Below are the code and all the weights of a small trained network. Each question names an input and a target symbol and asks about switching units off, where a switched-off unit gives its printed mean instead of its output.

import numpy as np


def w(rows, s, z=0):
    codes = np.array(rows[::2]) - 128.0
    scale = np.full(codes.shape[1], s)
    scale[-1] = z or s
    return codes * scale


def norm(h):
    return h / np.sqrt((h * h).mean(-1, keepdims=True) + 1e-5)


def f(y):
    return y / 2 * (1 + np.tanh(0.7978845608 * (y + 0.044715 * y**3)))


def softmax(a):
    e = np.exp(a - a.max(-1, keepdims=True))
    return e / e.sum(-1, keepdims=True)


def log_softmax(a):
    a = a - a.max(-1, keepdims=True)
    return a - np.log(np.exp(a).sum(-1, keepdims=True))


def net(x, mask):
    ids = ['βγδεζηθλξπσφψ'.index(c) for c in x.split()]
    T = len(ids)
    res = E[ids] + P[:T]
    u = 0
    for l in range(2):
        r = norm(res)
        for j in range(3):
            rows = slice(3 * j, 3 * j + 3)
            q, k, v = (r @ M[l][rows].T for M in (Q, K, V))
            z = softmax(np.where(np.tri(T) > 0, q @ k.T / 3**0.5, -1e9)) @ v
            o = O[l][rows]
            res = res + np.where(mask[u + j], z, o[:, -1]) @ o[:, :-1]
        u += 3
        y = f(norm(res) @ A[l][:, :-1].T + A[l][:, -1])
        res = res + np.where(mask[u : u + 8], y, B[l][:, -1]) @ B[l][:, :-1]
        u += 8
    return log_softmax(norm(res)[-1] @ U[:, :-1].T + U[:, -1])


Q, K, V, O, A, B = {}, {}, {}, {}, {}, {}
E = w([
[146,215,134,164,122,188],'β',
[136,3,143,136,131,52],'γ',
[195,148,62,200,153,148],'δ',
[43,179,112,204,182,176],'ε',
[127,91,93,162,129,86],'ζ',
[142,93,79,67,179,86],'η',
[183,112,80,102,149,134],'θ',
[112,127,92,97,79,76],'λ',
[106,144,158,167,101,33],'ξ',
[125,123,191,182,116,134],'π',
[215,152,176,141,97,106],'σ',
[123,178,96,123,82,65],'φ',
[221,128,144,82,78,169],'ψ',
],0.019)
P = w([
[145,24,93,255,103,116],'0',
[165,76,88,214,106,110],'1',
[162,107,98,191,102,109],'2',
[144,117,106,168,118,110],'3',
[113,125,120,150,129,109],'4',
[82,125,127,132,141,125],'5',
[69,138,140,124,146,116],'6',
[64,146,162,113,152,120],'7',
[58,163,180,103,158,129],'8',
[64,176,191,95,170,116],'9',
[66,186,204,92,187,107],'10',
],0.0092)
Q[0] = w([
[149,150,249,145,11,123],'L0H0',
[120,150,177,101,73,160],'L0H0',
[172,75,54,48,151,120],'L0H0',
[125,102,178,1,202,118],'L0H1',
[158,165,188,158,104,133],'L0H1',
[142,38,145,46,79,171],'L0H1',
[83,153,104,74,133,4],'L0H2',
[166,125,189,201,112,183],'L0H2',
[65,78,156,153,153,95],'L0H2',
],0.007)
K[0] = w([
[133,119,143,154,36,99],'L0H0',
[122,135,158,157,4,155],'L0H0',
[160,123,138,77,145,154],'L0H0',
[120,101,40,124,153,121],'L0H1',
[147,129,183,82,128,118],'L0H1',
[166,101,37,103,103,117],'L0H1',
[99,147,214,39,122,154],'L0H2',
[130,121,47,139,98,144],'L0H2',
[95,154,145,112,132,109],'L0H2',
],0.011)
V[0] = w([
[54,145,130,112,163,163],'L0H0',
[144,195,51,16,145,95],'L0H0',
[129,196,5,161,86,143],'L0H0',
[116,193,184,245,71,104],'L0H1',
[142,195,5,173,104,135],'L0H1',
[131,183,11,61,53,122],'L0H1',
[150,80,175,66,45,206],'L0H2',
[84,183,54,120,139,130],'L0H2',
[190,46,255,165,145,117],'L0H2',
],0.0042)
O[0] = w([
[145,143,156,157,176,178,71],'L0H0',
[96,114,120,182,179,84,215],'L0H0',
[166,81,136,94,123,164,166],'L0H0',
[106,97,101,206,123,109,134],'L0H1',
[233,219,100,122,195,175,212],'L0H1',
[253,141,130,103,137,97,154],'L0H1',
[96,78,145,95,100,196,2],'L0H2',
[154,154,114,133,145,89,147],'L0H2',
[134,74,151,212,116,191,106],'L0H2',
],0.0051,0.003)
A[0] = w([
[99,160,128,90,127,97,151],'L0N0',
[99,132,21,161,180,142,191],'L0N1',
[125,45,127,44,14,48,179],'L0N2',
[134,48,113,90,165,89,87],'L0N3',
[194,161,121,128,159,162,119],'L0N4',
[129,198,143,255,177,248,250],'L0N5',
[46,203,72,143,162,138,127],'L0N6',
[188,131,209,202,92,139,194],'L0N7',
],0.0081,0.0024)
B[0] = w([
[219,193,190,104,96,144,174],'L0N0',
[254,159,199,207,110,54,240],'L0N1',
[205,182,57,137,112,133,254],'L0N2',
[160,167,136,179,218,234,225],'L0N3',
[99,35,203,139,118,95,141],'L0N4',
[163,109,5,62,141,69,201],'L0N5',
[141,163,110,105,119,42,183],'L0N6',
[64,90,79,5,129,49,161],'L0N7',
],0.0075,0.0054)
Q[1] = w([
[72,97,205,171,161,118],'L1H0',
[88,132,136,191,148,55],'L1H0',
[128,128,141,135,115,108],'L1H0',
[131,169,138,188,120,155],'L1H1',
[103,110,129,131,49,240],'L1H1',
[12,38,172,133,133,230],'L1H1',
[92,102,176,183,80,143],'L1H2',
[99,152,197,127,150,175],'L1H2',
[161,190,80,130,137,47],'L1H2',
],0.011)
K[1] = w([
[72,102,173,116,134,123],'L1H0',
[54,150,131,143,186,89],'L1H0',
[119,137,119,142,90,96],'L1H0',
[107,130,123,189,110,100],'L1H1',
[123,29,91,169,118,119],'L1H1',
[165,65,7,177,176,137],'L1H1',
[162,72,139,140,105,65],'L1H2',
[147,138,110,159,172,91],'L1H2',
[68,199,214,43,98,160],'L1H2',
],0.011)
V[1] = w([
[160,154,88,97,193,88],'L1H0',
[123,94,173,149,134,29],'L1H0',
[113,121,73,102,25,58],'L1H0',
[171,191,2,148,69,247],'L1H1',
[6,143,150,182,148,98],'L1H1',
[116,95,90,147,204,164],'L1H1',
[160,49,167,36,116,88],'L1H2',
[113,197,153,118,62,158],'L1H2',
[147,136,208,165,95,144],'L1H2',
],0.0075)
O[1] = w([
[58,105,121,173,158,172,255],'L1H0',
[117,145,107,133,80,182,195],'L1H0',
[147,121,230,130,141,176,198],'L1H0',
[104,246,193,147,98,159,137],'L1H1',
[180,108,130,161,147,77,40],'L1H1',
[57,149,167,142,199,54,69],'L1H1',
[110,114,93,155,153,254,137],'L1H2',
[226,93,167,156,54,116,85],'L1H2',
[153,150,100,96,150,168,73],'L1H2',
],0.0075,0.0062)
A[1] = w([
[95,149,127,34,168,152,1],'L1N0',
[164,209,48,49,176,134,97],'L1N1',
[130,127,128,203,107,121,82],'L1N2',
[117,106,38,129,233,179,73],'L1N3',
[126,100,201,194,212,150,163],'L1N4',
[39,190,58,75,137,72,142],'L1N5',
[82,53,141,2,113,163,101],'L1N6',
[81,125,107,161,40,65,140],'L1N7',
],0.0083,0.0048)
B[1] = w([
[98,126,167,127,152,86,124],'L1N0',
[137,112,215,85,109,118,255],'L1N1',
[105,183,181,113,213,172,145],'L1N2',
[157,109,126,60,126,119,243],'L1N3',
[106,225,15,196,56,134,218],'L1N4',
[59,154,124,166,94,134,188],'L1N5',
[115,178,19,254,81,184,136],'L1N6',
[122,62,146,90,51,141,186],'L1N7',
],0.0082,0.0056)
U = w([
[116,111,147,84,111,253,96],'β',
[119,142,128,21,137,103,181],'γ',
[127,81,66,115,123,176,62],'δ',
[179,167,135,96,88,111,200],'ε',
[145,225,186,124,95,98,50],'ζ',
[129,137,120,136,132,132,3],'η',
[128,140,71,146,68,115,253],'θ',
[90,133,143,205,120,133,112],'λ',
[77,170,94,122,167,55,82],'ξ',
[113,64,199,129,126,109,175],'π',
[205,70,125,116,128,47,72],'σ',
[58,115,124,112,113,151,49],'φ',
[155,148,156,106,224,134,147],'ψ',
],0.012,0.0057)

Each question gives the input, a string of symbols that net reads in full, and the target symbol t.
The units are the heads (3 rows each of Q, K, V and O) and the neurons (one row each of A and B). Each row of codes is followed by its name. A weight is (code - 128) times the scale printed after its matrix; where a second scale follows, it is the last column's (O, A, B and U).
mask holds one flag per unit, layer by layer, with each layer's heads first. A switched-off unit (its flag False) gives its mean, the last column of its rows in O or B, instead of its output. The means were averaged over made-up inputs and are rounded, as every weight is.
A unit's drop is (log p(t) with every unit on - log p(t) with that unit switched off) / (log p(t) with every unit on - log p(t) with every unit switched off).
top k neurons: the k neurons with the biggest drops, biggest first
k most important neurons of layer l: the k neurons of layer l with the biggest drops, biggest first
which heads matter: for each layer, one digit per head in row order, 1 if its drop is at least 0.15 and else 0, layers parted by /
input η η η γ ζ σ η η ψ, target θ: top 4 neurons : (L1N6; L0N3; L0N7; L0N4)
input η π γ η ζ γ, target θ: which heads matter : 000 / 010
input η η ζ β ζ λ ξ λ η ψ, target β: 2 most important neurons of layer 0 : (L0N1; L0N6)
input λ η η, target ψ: which heads matter : 010 / 000
input λ η β δ η β η λ ξ ξ, target σ: 2 most important neurons of layer 0 : (L0N5; L0N2)
input γ η β π η ξ φ δ, target σ: which heads matter : 000 / 000
input ζ β γ η η, target ξ: top 2 neurons : (L1N4; L0N5)
input η ζ γ η γ η ψ, target β: 2 most important neurons of layer 0 : (L0N2; L0N1)
input λ η η λ η ψ η, target β: which heads matter : 000 / 011
input ξ λ ε ξ ε, target σ: most important neuron of layer 0 : (L0N5)
input β ψ β σ ζ η η γ ζ β, target γ: top 3 neurons : (L0N5; L1N1; L1N4)
input η ψ π ζ, target λ: top 2 neurons : (L0N1; L0N5)
input ζ λ η π ε λ ζ β γ η, target ξ: top 2 neurons : (L0N5; L0N2)
input ζ η ξ σ, target θ: top 2 neurons : (L0N7; L1N6)
input λ η ζ δ, target σ: top 3 neurons : (L0N5; L0N1; L1N4)
input λ ξ β, target σ: top 2 neurons : (L0N5; L1N4)
input η ψ η λ ξ η ξ, target π: top 2 neurons : (L1N4; L0N1)
input η ζ η ξ η η φ σ ψ, target θ: top 3 neurons : (L1N6; L0N3; L0N4)
input ε ξ η λ β λ λ ζ, target ζ: top neuron : (L0N5)
input γ η δ γ ξ η, target σ: top neuron : (L0N1)
input β π η η δ λ ε λ η ξ ζ, target σ: 2 most important neurons of layer 1 : (L1N5; L1N6)
input ψ η η δ η σ, target θ: 2 most important neurons of layer 0 : (L0N7; L0N3)
input ξ ξ ζ ε η ξ λ ξ ξ η π, target θ: top 2 neurons : (L1N6; L0N5)
input γ η λ γ λ γ η, target ζ: 2 most important neurons of layer 1 : (L1N4; L1N1)
input η λ δ λ η π λ η ζ η β, target γ: 2 most important neurons of layer 0 : (L0N5; L0N2)
